Here is a tiny trained network, its code and every weight. The questions are about switching its units off for an input and a target symbol, where a switched-off unit gives its printed mean instead of its output.

import numpy as np


def w(rows, s, z=0):
    codes = np.array(rows[::2]) - 128.0
    scale = np.full(codes.shape[1], s)
    scale[-1] = z or s
    return codes * scale


def f(y):
    return y / 2 * (1 + np.tanh(0.7978845608 * (y + 0.044715 * y**3)))


def softmax(a):
    e = np.exp(a - a.max(-1, keepdims=True))
    return e / e.sum(-1, keepdims=True)


def log_softmax(a):
    a = a - a.max(-1, keepdims=True)
    return a - np.log(np.exp(a).sum(-1, keepdims=True))


def net(x, mask):
    ids = ['ΞΩεζθμ'.index(c) for c in x.split()]
    T = len(ids)
    res = E[ids] + P[:T]
    u = 0
    for l in range(2):
        q, k, v = (res @ M[l].T for M in (Q, K, V))
        z = softmax(np.where(np.tri(T) > 0, q @ k.T / 4**0.5, -1e9)) @ v
        res = res + np.where(mask[u], z, O[l][:, -1]) @ O[l][:, :-1]
        u += 1
        y = f(res @ A[l][:, :-1].T + A[l][:, -1])
        res = res + np.where(mask[u : u + 4], y, B[l][:, -1]) @ B[l][:, :-1]
        u += 4
    return log_softmax(res[-1] @ U[:, :-1].T + U[:, -1])


Q, K, V, O, A, B = {}, {}, {}, {}, {}, {}
E = w([
[91,210,197,205,120,104,238,237,37,231,118,138],'Ξ',
[38,136,202,132,72,199,213,83,195,39,153,171],'Ω',
[236,147,204,41,3,130,69,203,155,144,57,130],'ε',
[173,32,168,152,148,92,116,207,183,233,211,21],'ζ',
[76,144,39,63,127,245,27,122,101,212,191,154],'θ',
[98,37,37,188,143,107,81,223,205,67,34,175],'μ',
],0.0054)
P = w([
[135,114,112,33,135,46,169,7,98,191,24,97],'0',
[100,215,186,252,128,110,148,150,115,100,235,151],'1',
[69,192,202,217,85,116,104,188,142,97,216,140],'2',
[89,137,201,180,74,154,110,185,140,124,182,124],'3',
[89,131,196,166,72,166,112,195,177,161,121,113],'4',
[100,94,176,128,65,186,137,199,194,186,92,123],'5',
[117,69,157,121,62,209,149,193,215,202,51,124],'6',
[107,33,167,76,57,239,144,207,213,225,55,123],'7',
[141,59,175,122,56,246,137,223,243,228,73,175],'8',
],0.004)
Q[0] = w([
[64,99,234,212,18,199,130,232,199,239,109,126],'0.h0',
[203,99,24,56,231,25,105,3,58,11,145,93],'0.h0',
[118,46,200,159,12,207,137,242,245,209,23,121],'0.h0',
[70,88,204,167,16,232,128,224,226,202,36,203],'0.h0',
],0.0041)
K[0] = w([
[185,26,22,34,162,147,7,104,154,138,67,116],'0.h0',
[72,254,246,223,66,114,248,149,53,119,189,173],'0.h0',
[196,55,21,7,175,119,24,46,71,204,15,91],'0.h0',
[197,10,32,21,178,84,25,72,133,193,32,58],'0.h0',
],0.0038)
V[0] = w([
[155,200,202,34,45,235,82,51,71,213,222,55],'0.h0',
[111,187,4,18,144,236,10,56,81,125,122,242],'0.h0',
[226,32,173,116,76,38,88,193,178,144,76,49],'0.h0',
[124,94,79,151,230,141,89,137,78,226,239,52],'0.h0',
],0.0041)
O[0] = w([
[125,235,146,50,42,183,111,60,169,222,228,126,200],'0.h0',
[139,193,40,221,61,191,2,39,104,160,86,99,8],'0.h0',
[229,89,124,50,149,56,134,213,115,69,179,83,198],'0.h0',
[95,210,59,194,214,106,175,106,180,222,234,28,133],'0.h0',
],0.0043,0.0017)
A[0] = w([
[51,95,89,196,153,197,97,184,172,191,228,93,251],'0.n0',
[35,51,153,46,68,217,162,85,229,20,111,184,226],'0.n1',
[88,139,122,196,204,18,143,130,75,187,174,56,200],'0.n2',
[122,2,119,120,167,161,149,233,238,206,196,54,250],'0.n3',
],0.0037,0.0025)
B[0] = w([
[81,108,72,181,165,238,70,190,196,159,216,103,222],'0.n0',
[127,80,191,89,120,204,156,64,217,34,52,163,197],'0.n1',
[130,130,59,207,253,20,150,108,105,187,185,43,168],'0.n2',
[150,22,160,91,209,192,109,210,224,185,172,110,254],'0.n3',
],0.0036,0.0044)
Q[1] = w([
[143,130,101,159,230,7,144,2,78,9,189,90],'1.h0',
[166,30,146,19,79,238,92,196,227,146,46,200],'1.h0',
[95,239,148,197,155,9,173,55,24,75,165,82],'1.h0',
[149,161,121,140,154,126,111,241,55,236,143,47],'1.h0',
],0.0038)
K[1] = w([
[82,238,129,239,123,171,48,201,82,111,252,188],'1.h0',
[118,140,62,30,185,40,191,40,75,222,34,81],'1.h0',
[115,124,144,218,135,219,23,206,183,55,237,160],'1.h0',
[94,51,204,36,38,203,164,69,211,35,40,188],'1.h0',
],0.0041)
V[1] = w([
[26,241,172,217,175,93,234,142,15,150,100,233],'1.h0',
[232,174,21,203,184,15,79,236,63,187,138,59],'1.h0',
[27,23,86,213,254,182,127,119,235,122,167,96],'1.h0',
[83,19,61,166,94,182,43,67,159,23,8,186],'1.h0',
],0.0037)
O[1] = w([
[21,83,161,185,177,187,212,210,32,253,103,237,208],'1.h0',
[204,231,64,174,239,189,79,252,36,92,132,92,105],'1.h0',
[39,67,91,190,250,189,192,28,193,50,125,12,152],'1.h0',
[109,32,77,200,92,81,57,61,159,54,25,143,4],'1.h0',
],0.0039,0.004)
A[1] = w([
[75,201,172,91,7,163,142,108,50,208,106,235,186],'1.n0',
[115,145,34,220,234,156,89,217,15,214,86,82,255],'1.n1',
[105,13,138,130,76,12,102,87,153,225,96,151,117],'1.n2',
[4,118,78,235,115,161,143,160,44,159,25,235,244],'1.n3',
],0.0038,0.0022)
B[1] = w([
[20,187,226,156,30,197,151,172,110,196,155,243,230],'1.n0',
[222,113,17,184,217,146,98,147,52,214,59,92,255],'1.n1',
[67,127,222,37,183,103,228,77,236,56,222,23,155],'1.n2',
[37,34,218,253,111,224,157,124,128,125,49,247,220],'1.n3',
],0.0037,0.0047)
U = w([
[114,97,179,132,165,168,190,209,62,224,132,201,41],'Ξ',
[14,112,197,127,129,122,197,56,184,55,199,143,66],'Ω',
[241,198,175,47,21,41,38,173,79,101,139,154,166],'ε',
[183,161,96,64,207,84,188,95,164,116,213,17,187],'ζ',
[99,215,26,199,74,206,3,17,165,202,132,87,161],'θ',
[173,23,56,203,181,99,65,138,107,16,10,150,248],'μ',
],0.0039,0.0016)

Each question gives the input, a string of symbols that net reads in full, and the target symbol t.
The units are the heads (4 rows each of Q, K, V and O) and the neurons (one row each of A and B). Each row of codes is followed by its name. A weight is (code - 128) times the scale printed after its matrix; where a second scale follows, it is the last column's (O, A, B and U).
mask holds one flag per unit, layer by layer, with each layer's heads first. A switched-off unit (its flag False) gives its mean, the last column of its rows in O or B, instead of its output. The means were averaged over made-up inputs and are rounded, as every weight is.
A unit's drop is (log p(t) with every unit on - log p(t) with that unit switched off) / (log p(t) with every unit on - log p(t) with every unit switched off).
The circuit of an input: a set's keep is (log p(t) with only the set's units on - log p(t) with every unit switched off) / (log p(t) with every unit on - log p(t) with every unit switched off). Starting from all 10 units, units are removed one at a time, each time the one whose removal leaves the highest keep (on an exact tie, the one counted first), for as long as the keep stays at least 0.8.
units of the circuit, in order: the units of the circuit, biggest drop first
most important unit: the unit with the biggest drop
top k neurons: the k neurons with the biggest drops, biggest first
k most important neurons of layer l: the k neurons of layer l with the biggest drops, biggest first
drop of u: that unit's drop, to one decimal
input ζ Ξ Ξ ζ ζ ζ Ω μ, target ζ: units of the circuit, in order	(1.h0; 0.h0; 1.n3)
input ζ ζ Ξ Ω Ξ, target ζ: most important unit	0.h0
input ζ ε θ, target ζ: units of the circuit, in order	(1.h0; 0.h0; 1.n3)
input μ Ξ ζ, target μ: units of the circuit, in order	(0.h0; 1.h0)
input ζ μ θ θ Ω ε, target ζ: units of the circuit, in order	(1.h0; 0.h0; 1.n0)
input Ω Ω Ω ε Ω Ω θ ζ, target Ω: units of the circuit, in order	(1.h0; 1.n2; 1.n1)
input θ Ξ Ω Ξ ζ μ ζ Ξ Ξ, target θ: units of the circuit, in order	(0.h0; 1.h0)
input Ω Ξ Ω Ω ζ ζ Ξ Ξ, target Ω: units of the circuit, in order	(1.h0; 0.n1; 0.h0; 1.n1)
input ζ Ξ μ Ω Ξ ε Ω μ ζ, target ζ: units of the circuit, in order	(1.h0; 0.h0; 0.n3)
input ε Ξ ζ, target ε: units of the circuit, in order	(1.h0; 0.h0)
input θ ζ θ, target θ: units of the circuit, in order	(0.h0; 1.h0)
input μ Ξ Ξ Ω, target μ: top 2 neurons	(1.n0; 1.n2)
input Ω Ξ ε, target Ω: 3 most important neurons of layer 1	(1.n2; 1.n1; 1.n0)
input θ θ Ξ Ξ Ω Ξ μ, target θ: units of the circuit, in order	(0.h0)
input ζ Ω μ Ξ Ω, target ζ: top 2 neurons	(1.n3; 1.n0)
input Ω θ Ω Ξ Ξ Ω Ω ε θ, target Ω: top 3 neurons	(1.n2; 0.n1; 1.n1)
input ε Ξ Ξ Ω, target ε: drop of 1.n3	0.1
input μ Ξ Ξ ζ Ξ ζ, target μ: drop of 1.h0	0.6
input θ θ ζ Ξ ε, target θ: drop of 0.h0	1.1
input θ Ω Ξ Ω Ξ Ξ θ, target θ: top neuron	(0.n0)
